Below are the code and all the weights of a small trained network. Each question names an input and a class and asks about switching units off, where a switched-off unit gives its printed mean instead of its output.

import numpy as np


def w(rows, s, z=0):
    codes = np.array(rows[::2]) - 128.0
    scale = np.full(codes.shape[1], s)
    scale[-1] = z or s
    return codes * scale


def f(y):
    return y / 2 * (1 + np.tanh(0.7978845608 * (y + 0.044715 * y**3)))


def log_softmax(a):
    a = a - a.max(-1, keepdims=True)
    return a - np.log(np.exp(a).sum(-1, keepdims=True))


def net(x, mask):
    res = np.array(x, float).reshape(1, 6) / 4 @ E
    y = f(res @ A[0][:, :-1].T + A[0][:, -1])
    res = res + np.where(mask, y, B[0][:, -1]) @ B[0][:, :-1]
    return log_softmax(res[-1] @ U[:, :-1].T + U[:, -1])


A, B = {}, {}
E = w([
[123,87,28,79,213,108,165,85,31],'x0',
[87,66,185,103,172,92,55,102,186],'x1',
[116,204,157,119,157,104,253,77,119],'x2',
[66,94,117,115,88,77,170,155,240],'x3',
[80,130,152,124,132,52,138,27,83],'x4',
[217,125,145,213,240,70,169,131,174],'x5',
],0.0064)
A[0] = w([
[124,120,114,140,168,154,86,61,86,130],'n1',
[131,90,107,88,91,193,61,196,125,176],'n2',
[149,103,132,157,172,72,93,90,126,155],'n3',
[141,171,100,88,123,167,93,94,40,74],'n4',
[157,165,100,156,177,145,169,124,82,61],'n5',
[108,72,110,142,176,95,140,116,189,220],'n6',
[169,197,149,173,151,110,160,123,137,206],'n7',
[123,115,140,103,91,170,165,147,88,56],'n8',
[123,134,184,139,35,154,98,170,211,195],'n9',
[63,174,200,129,92,90,143,78,104,253],'n10',
[127,72,124,167,195,73,107,98,122,197],'n11',
[152,117,2,99,145,106,193,154,89,254],'n12',
[165,159,106,165,93,99,179,155,138,148],'n13',
[137,143,147,170,102,154,135,157,144,141],'n14',
[209,204,125,200,159,125,151,125,121,212],'n15',
[46,201,158,86,126,83,167,41,116,211],'n16',
[135,78,111,184,159,120,98,177,115,140],'n17',
[100,128,162,159,98,176,94,209,162,189],'n18',
[162,179,167,208,156,84,177,95,145,139],'n19',
],0.0076,0.0024)
B[0] = w([
[124,76,78,73,106,125,159,145,180,161],'n1',
[17,172,168,157,183,215,84,79,56,226],'n2',
[149,79,106,122,101,97,172,189,152,179],'n3',
[204,45,93,109,96,58,197,198,201,181],'n4',
[96,201,153,176,163,104,74,76,86,171],'n5',
[172,92,104,65,81,107,193,182,186,196],'n6',
[102,183,242,242,131,130,77,68,115,197],'n7',
[122,111,97,125,115,108,146,136,128,143],'n8',
[23,150,122,143,164,248,81,98,85,255],'n9',
[31,133,94,93,162,223,115,165,124,215],'n10',
[157,48,93,86,52,93,191,199,190,202],'n11',
[77,123,107,98,166,253,138,118,90,229],'n12',
[102,165,140,148,163,152,110,119,98,167],'n13',
[83,179,160,129,161,184,115,129,97,163],'n14',
[153,193,202,215,140,105,66,62,146,222],'n15',
[63,98,66,73,106,212,138,141,100,225],'n16',
[126,122,92,100,110,121,185,185,153,167],'n17',
[65,151,112,140,177,232,102,88,47,215],'n18',
[127,159,185,198,129,80,86,93,113,209],'n19',
],0.0063)
U = w([
[116,73,19,19,102,166,152,179,112,223],'0',
[233,101,154,146,76,3,132,153,169,8],'1',
[89,216,153,176,156,176,49,30,41,155],'2',
],0.0076,0.0012)

Each question gives the input, the list of numbers given to net, and the class t.
The units are the neurons (one row each of A and B). Each row of codes is followed by its name. A weight is (code - 128) times the scale printed after its matrix; where a second scale follows, it is the last column's (A, B and U).
mask holds one flag per neuron, in row order. A switched-off neuron (its flag False) gives its mean, the last column of its row in B, instead of its output. The means were averaged over made-up inputs and are rounded, as every weight is.
A unit's drop is (log p(t) with every unit on - log p(t) with that unit switched off) / (log p(t) with every unit on - log p(t) with every unit switched off).
The circuit of an input: a set's keep is (log p(t) with only the set's units on - log p(t) with every unit switched off) / (log p(t) with every unit on - log p(t) with every unit switched off). Starting from the 12 units with the biggest drops (on a tie, the unit counted first), units are removed one at a time, each time the one whose removal leaves the highest keep (on an exact tie, the one counted first), for as long as the keep stays at least 0.8.
circuit, biggest first: the units of the circuit, biggest drop first
unit that matters most: the unit with the biggest drop
top k neurons: the k neurons with the biggest drops, biggest first
drop when u is switched off: that unit's drop, to one decimal
input [5,-3,3,-7,5,-2], class 0: unit that matters most -> n4
input [4,8,-5,-7,-6,-7], class 0: top 4 neurons -> n4, n1, n15, n7
input [4,3,-7,4,4,3], class 1: circuit, biggest first -> n9, n18
input [2,-2,3,7,4,6], class 1: circuit, biggest first -> n9, n18
input [-2,-7,-8,-5,4,-4], class 0: top 2 neurons -> n4, n7
input [6,6,4,-3,8,8], class 0: top 2 neurons -> n16, n11
input [7,5,7,2,8,8], class 0: top 2 neurons -> n16, n11
input [-3,3,-3,-2,8,2], class 0: top 2 neurons -> n10, n15
input [-8,5,-7,8,-3,8], class 2: top 2 neurons -> n9, n18
input [-3,7,-2,5,-7,-5], class 2: drop when n12 is switched off -> 0.0
input [-1,1,5,5,2,7], class 1: drop when n18 is switched off -> 0.1
input [0,0,-8,-7,1,2], class 1: drop when n9 is switched off -> 0.2
